Below is a small trained network, with its code and all its weights. Each question gives an input and a class and asks what happens when units are switched off, that is, made to give their printed mean instead of their output.

import numpy as np


def w(rows, s, z=0):
    codes = np.array(rows[::2]) - 128.0
    scale = np.full(codes.shape[1], s)
    scale[-1] = z or s
    return codes * scale


def norm(h):
    return h / np.sqrt((h * h).mean(-1, keepdims=True) + 1e-5)


def f(y):
    return y / 2 * (1 + np.tanh(0.7978845608 * (y + 0.044715 * y**3)))


def log_softmax(a):
    a = a - a.max(-1, keepdims=True)
    return a - np.log(np.exp(a).sum(-1, keepdims=True))


def net(x, mask):
    res = np.array(x, float).reshape(1, 4) / 4 @ E
    u = 0
    for l in range(2):
        y = f(norm(res) @ A[l][:, :-1].T + A[l][:, -1])
        res = res + np.where(mask[u : u + 16], y, B[l][:, -1]) @ B[l][:, :-1]
        u += 16
    return log_softmax(norm(res)[-1] @ U[:, :-1].T + U[:, -1])


A, B = {}, {}
E = w([
[172,165,54,120,131,61,69,119],'x0',
[106,88,93,225,128,134,174,58],'x1',
[122,125,122,155,168,139,84,206],'x2',
[184,54,181,163,139,99,140,1],'x3',
],0.008)
A[0] = w([
[125,3,193,210,110,69,183,12,143],'0.n0',
[145,203,41,173,80,143,203,170,128],'0.n1',
[212,187,134,24,77,183,132,110,142],'0.n2',
[84,152,97,105,139,47,128,87,73],'0.n3',
[41,134,169,62,139,159,188,146,112],'0.n4',
[17,62,57,133,214,113,130,141,130],'0.n5',
[126,103,54,119,76,179,84,193,85],'0.n6',
[156,213,57,184,129,180,236,101,159],'0.n7',
[120,176,82,188,199,151,76,147,72],'0.n8',
[190,145,65,137,168,41,108,88,136],'0.n9',
[83,98,104,117,58,145,177,109,129],'0.n10',
[218,135,146,118,163,182,54,182,3],'0.n11',
[113,170,250,113,132,140,114,254,9],'0.n12',
[81,58,179,144,224,158,127,169,153],'0.n13',
[241,120,89,42,131,93,54,71,188],'0.n14',
[195,181,140,111,60,107,11,39,130],'0.n15',
],0.0068,0.0028)
B[0] = w([
[152,135,191,167,84,53,103,84,254],'0.n0',
[112,114,97,75,170,110,119,96,174],'0.n1',
[39,151,112,124,109,168,109,96,173],'0.n2',
[170,143,79,151,131,182,115,136,137],'0.n3',
[149,113,141,98,8,143,80,124,164],'0.n4',
[154,105,62,81,89,87,146,105,153],'0.n5',
[159,172,148,147,189,123,167,45,157],'0.n6',
[117,118,131,37,129,117,129,182,172],'0.n7',
[100,201,116,84,156,69,54,60,150],'0.n8',
[217,87,176,118,83,153,71,141,181],'0.n9',
[144,161,114,138,102,78,44,180,150],'0.n10',
[169,160,162,94,168,158,155,221,145],'0.n11',
[155,166,141,176,95,190,184,84,177],'0.n12',
[210,61,84,66,133,155,153,157,161],'0.n13',
[102,3,158,116,158,140,145,124,204],'0.n14',
[108,101,147,110,150,172,116,174,181],'0.n15',
],0.0065,0.0086)
A[1] = w([
[114,167,94,96,191,108,95,166,93],'1.n0',
[103,132,108,54,180,141,103,135,108],'1.n1',
[178,161,157,156,130,158,190,79,148],'1.n2',
[179,121,170,165,95,204,170,113,116],'1.n3',
[178,105,92,95,97,163,92,78,146],'1.n4',
[129,91,225,206,53,52,149,39,119],'1.n5',
[94,109,107,97,122,155,157,139,102],'1.n6',
[147,202,112,122,148,116,75,239,42],'1.n7',
[158,99,148,107,116,161,235,156,243],'1.n8',
[111,169,126,100,184,93,63,150,101],'1.n9',
[255,88,127,185,201,84,73,103,254],'1.n10',
[111,212,80,105,136,105,181,128,101],'1.n11',
[129,193,57,122,88,142,164,143,118],'1.n12',
[131,133,178,182,130,183,69,182,63],'1.n13',
[70,171,164,136,145,159,88,58,120],'1.n14',
[49,111,62,81,128,174,109,124,118],'1.n15',
],0.0087,0.0031)
B[1] = w([
[129,142,185,171,137,126,168,92,162],'1.n0',
[131,130,129,142,123,108,161,162,165],'1.n1',
[184,75,114,169,115,198,160,103,146],'1.n2',
[161,176,128,175,162,159,176,167,163],'1.n3',
[99,129,145,132,169,189,142,182,163],'1.n4',
[146,144,254,176,114,84,124,93,252],'1.n5',
[151,80,136,147,126,121,90,132,137],'1.n6',
[150,71,161,168,128,168,150,89,165],'1.n7',
[156,108,70,127,146,118,74,144,167],'1.n8',
[86,111,176,147,139,157,159,101,156],'1.n9',
[147,101,69,125,41,106,105,157,224],'1.n10',
[138,116,124,120,203,62,135,119,156],'1.n11',
[108,140,136,109,149,95,122,99,160],'1.n12',
[156,138,95,130,86,145,167,81,137],'1.n13',
[112,140,142,101,157,104,125,93,135],'1.n14',
[122,98,105,122,132,90,118,128,167],'1.n15',
],0.0095,0.011)
U = w([
[210,188,92,126,89,243,169,205,122],'0',
[70,176,67,210,124,175,61,87,11],'1',
[80,185,71,206,138,180,29,85,6],'2',
[128,117,207,137,222,148,172,127,137],'3',
[152,44,37,34,106,95,54,216,148],'4',
[88,181,78,117,203,1,184,75,124],'5',
[231,84,189,229,38,74,103,101,139],'6',
[56,230,141,65,64,133,87,118,115],'7',
],0.013,0.014)

Each question gives the input, the list of numbers given to net, and the class t.
The units are the neurons (one row each of A and B). Each row of codes is followed by its name. A weight is (code - 128) times the scale printed after its matrix; where a second scale follows, it is the last column's (A, B and U).
mask holds one flag per neuron, layer by layer. A switched-off neuron (its flag False) gives its mean, the last column of its row in B, instead of its output. The means were averaged over made-up inputs and are rounded, as every weight is.
A unit's drop is (log p(t) with every unit on - log p(t) with that unit switched off) / (log p(t) with every unit on - log p(t) with every unit switched off).
The circuit of an input: a set's keep is (log p(t) with only the set's units on - log p(t) with every unit switched off) / (log p(t) with every unit on - log p(t) with every unit switched off). Starting from the 12 units with the biggest drops (on a tie, the unit counted first), units are removed one at a time, each time the one whose removal leaves the highest keep (on an exact tie, the one counted first), for as long as the keep stays at least 0.8.
circuit, biggest first: the units of the circuit, biggest drop first
k most important neurons: the k neurons with the biggest drops, biggest first
top k neurons in layer l: the k neurons of layer l with the biggest drops, biggest first
drop of u: that unit's drop, to one decimal
input [-6,7,-6,-6], class 4: most important neuron => (0.n7)
input [8,2,8,3], class 4: 2 most important neurons => (1.n5; 0.n0)
input [1,-6,-7,-3], class 7: 2 most important neurons => (0.n2; 0.n13)
input [-7,0,-3,-2], class 0: 2 most important neurons => (0.n0; 0.n13)
input [2,-4,-3,-3], class 7: 3 most important neurons => (0.n2; 0.n13; 1.n10)
input [-3,-6,-1,-6], class 0: circuit, biggest first => (0.n12; 1.n5)
input [-1,-1,4,-6], class 3: top 3 neurons in layer 1 => (1.n7; 1.n10; 1.n0)
input [-7,-8,-4,-5], class 0: 2 most important neurons => (0.n12; 1.n5)
input [-8,-6,-8,-5], class 7: 2 most important neurons => (0.n2; 0.n9)
input [1,-7,7,-2], class 3: circuit, biggest first => (1.n10; 1.n9)
input [-1,-2,3,-4], class 3: 3 most important neurons => (1.n10; 0.n9; 1.n11)
input [-6,-8,-8,-2], class 7: circuit, biggest first => (0.n2; 1.n7)
input [7,-7,-8,-4], class 4: top 4 neurons in layer 1 => (1.n5; 1.n15; 1.n3; 1.n6)
input [-3,-8,-7,-3], class 7: circuit, biggest first => (0.n2)
input [-6,1,3,-2], class 0: 2 most important neurons => (0.n12; 1.n3)
input [-1,4,-2,-3], class 5: top 2 neurons in layer 0 => (0.n9; 0.n14)
input [-2,0,-7,-5], class 4: top 2 neurons in layer 0 => (0.n4; 0.n0)
input [7,-7,-1,8], class 4: top 3 neurons in layer 0 => (0.n15; 0.n0; 0.n12)
input [-3,-1,4,-6], class 3: 4 most important neurons => (1.n10; 1.n11; 0.n9; 0.n6)
input [8,-4,1,1], class 4: circuit, biggest first => (1.n5)
input [-2,-8,3,3], class 0: drop of 0.n12 => 0.2
input [2,-6,8,7], class 4: drop of 1.n5 => 0.2
input [0,2,-8,-8], class 5: drop of 1.n10 => 0.1
